Below are the code and all the weights of a small trained network. Each question names an input and a class and asks about switching units off, where a switched-off unit gives its printed mean instead of its output.

import numpy as np


def w(rows, s, z=0):
    codes = np.array(rows[::2]) - 128.0
    scale = np.full(codes.shape[1], s)
    scale[-1] = z or s
    return codes * scale


def f(y):
    return np.maximum(y, 0)


def log_softmax(a):
    a = a - a.max(-1, keepdims=True)
    return a - np.log(np.exp(a).sum(-1, keepdims=True))


def net(x, mask):
    res = np.array(x, float).reshape(1, 3) / 4 @ E
    y = f(res @ A[0][:, :-1].T + A[0][:, -1])
    res = res + np.where(mask, y, B[0][:, -1]) @ B[0][:, :-1]
    return log_softmax(res[-1] @ U[:, :-1].T + U[:, -1])


A, B = {}, {}
E = w([
[124,49,215,117,160,122],'x0',
[14,123,141,4,148,100],'x1',
[149,116,54,183,213,87],'x2',
],0.011)
A[0] = w([
[109,159,156,132,1,205,122],'neuron 0',
[73,90,183,73,120,143,110],'neuron 1',
[162,139,87,147,142,143,116],'neuron 2',
[148,125,118,138,124,142,114],'neuron 3',
[140,34,175,155,170,122,140],'neuron 4',
[57,150,89,75,148,65,74],'neuron 5',
[176,118,163,174,94,171,9],'neuron 6',
[148,124,85,183,118,114,128],'neuron 7',
],0.016,0.011)
B[0] = w([
[189,93,65,169,131,200,250],'neuron 0',
[103,178,219,57,109,46,214],'neuron 1',
[90,177,150,133,179,64,181],'neuron 2',
[158,114,111,99,178,72,152],'neuron 3',
[177,115,42,124,88,195,225],'neuron 4',
[252,98,58,164,148,184,193],'neuron 5',
[134,135,47,76,53,119,180],'neuron 6',
[59,149,186,179,160,82,202],'neuron 7',
],0.012,0.015)
U = w([
[149,124,102,185,137,173,250],'0',
[136,128,76,78,98,171,167],'1',
[10,146,233,95,120,54,1],'2',
],0.014,0.0015)

Each question gives the input, the list of numbers given to net, and the class t.
The units are the neurons (one row each of A and B). Each row of codes is followed by its name. A weight is (code - 128) times the scale printed after its matrix; where a second scale follows, it is the last column's (A, B and U).
mask holds one flag per neuron, in row order. A switched-off neuron (its flag False) gives its mean, the last column of its row in B, instead of its output. The means were averaged over made-up inputs and are rounded, as every weight is.
A unit's drop is (log p(t) with every unit on - log p(t) with that unit switched off) / (log p(t) with every unit on - log p(t) with every unit switched off).
The circuit of an input: a set's keep is (log p(t) with only the set's units on - log p(t) with every unit switched off) / (log p(t) with every unit on - log p(t) with every unit switched off). Starting from all 8 units, units are removed one at a time, each time the one whose removal leaves the highest keep (on an exact tie, the one counted first), for as long as the keep stays at least 0.8.
circuit, biggest first: the units of the circuit, biggest drop first
k most important neurons: the k neurons with the biggest drops, biggest first
drop of u: that unit's drop, to one decimal
input [-2,8,5], class 0: circuit, biggest first => neuron 5
input [3,-3,-1], class 1: circuit, biggest first => neuron 0; neuron 7
input [-3,0,2], class 2: 3 most important neurons => neuron 0; neuron 4; neuron 5
input [1,2,-7], class 2: 4 most important neurons => neuron 1; neuron 4; neuron 5; neuron 6
input [3,-4,-4], class 1: 3 most important neurons => neuron 6; neuron 7; neuron 5
input [-1,-7,7], class 2: 3 most important neurons => neuron 7; neuron 0; neuron 2
input [-7,0,3], class 2: circuit, biggest first => neuron 0; neuron 4
input [3,-8,0], class 1: 2 most important neurons => neuron 6; neuron 0
input [3,-6,-2], class 1: 2 most important neurons => neuron 6; neuron 5
input [7,-6,0], class 1: circuit, biggest first => neuron 6; neuron 4
input [0,-8,4], class 2: 2 most important neurons => neuron 7; neuron 0
input [-6,-2,-8], class 0: 3 most important neurons => neuron 0; neuron 1; neuron 4
input [-1,-3,4], class 2: 2 most important neurons => neuron 0; neuron 5
input [6,-7,-8], class 1: circuit, biggest first => neuron 6
input [8,6,0], class 2: 2 most important neurons => neuron 1; neuron 0
input [-4,8,6], class 0: 2 most important neurons => neuron 5; neuron 6
input [1,6,-7], class 2: 2 most important neurons => neuron 1; neuron 4
input [-7,3,1], class 0: drop of neuron 5 => 0.3
input [-4,4,3], class 0: drop of neuron 1 => 0.4
input [0,-5,7], class 2: drop of neuron 7 => 0.3
input [-2,-1,1], class 2: drop of neuron 5 => 0.3
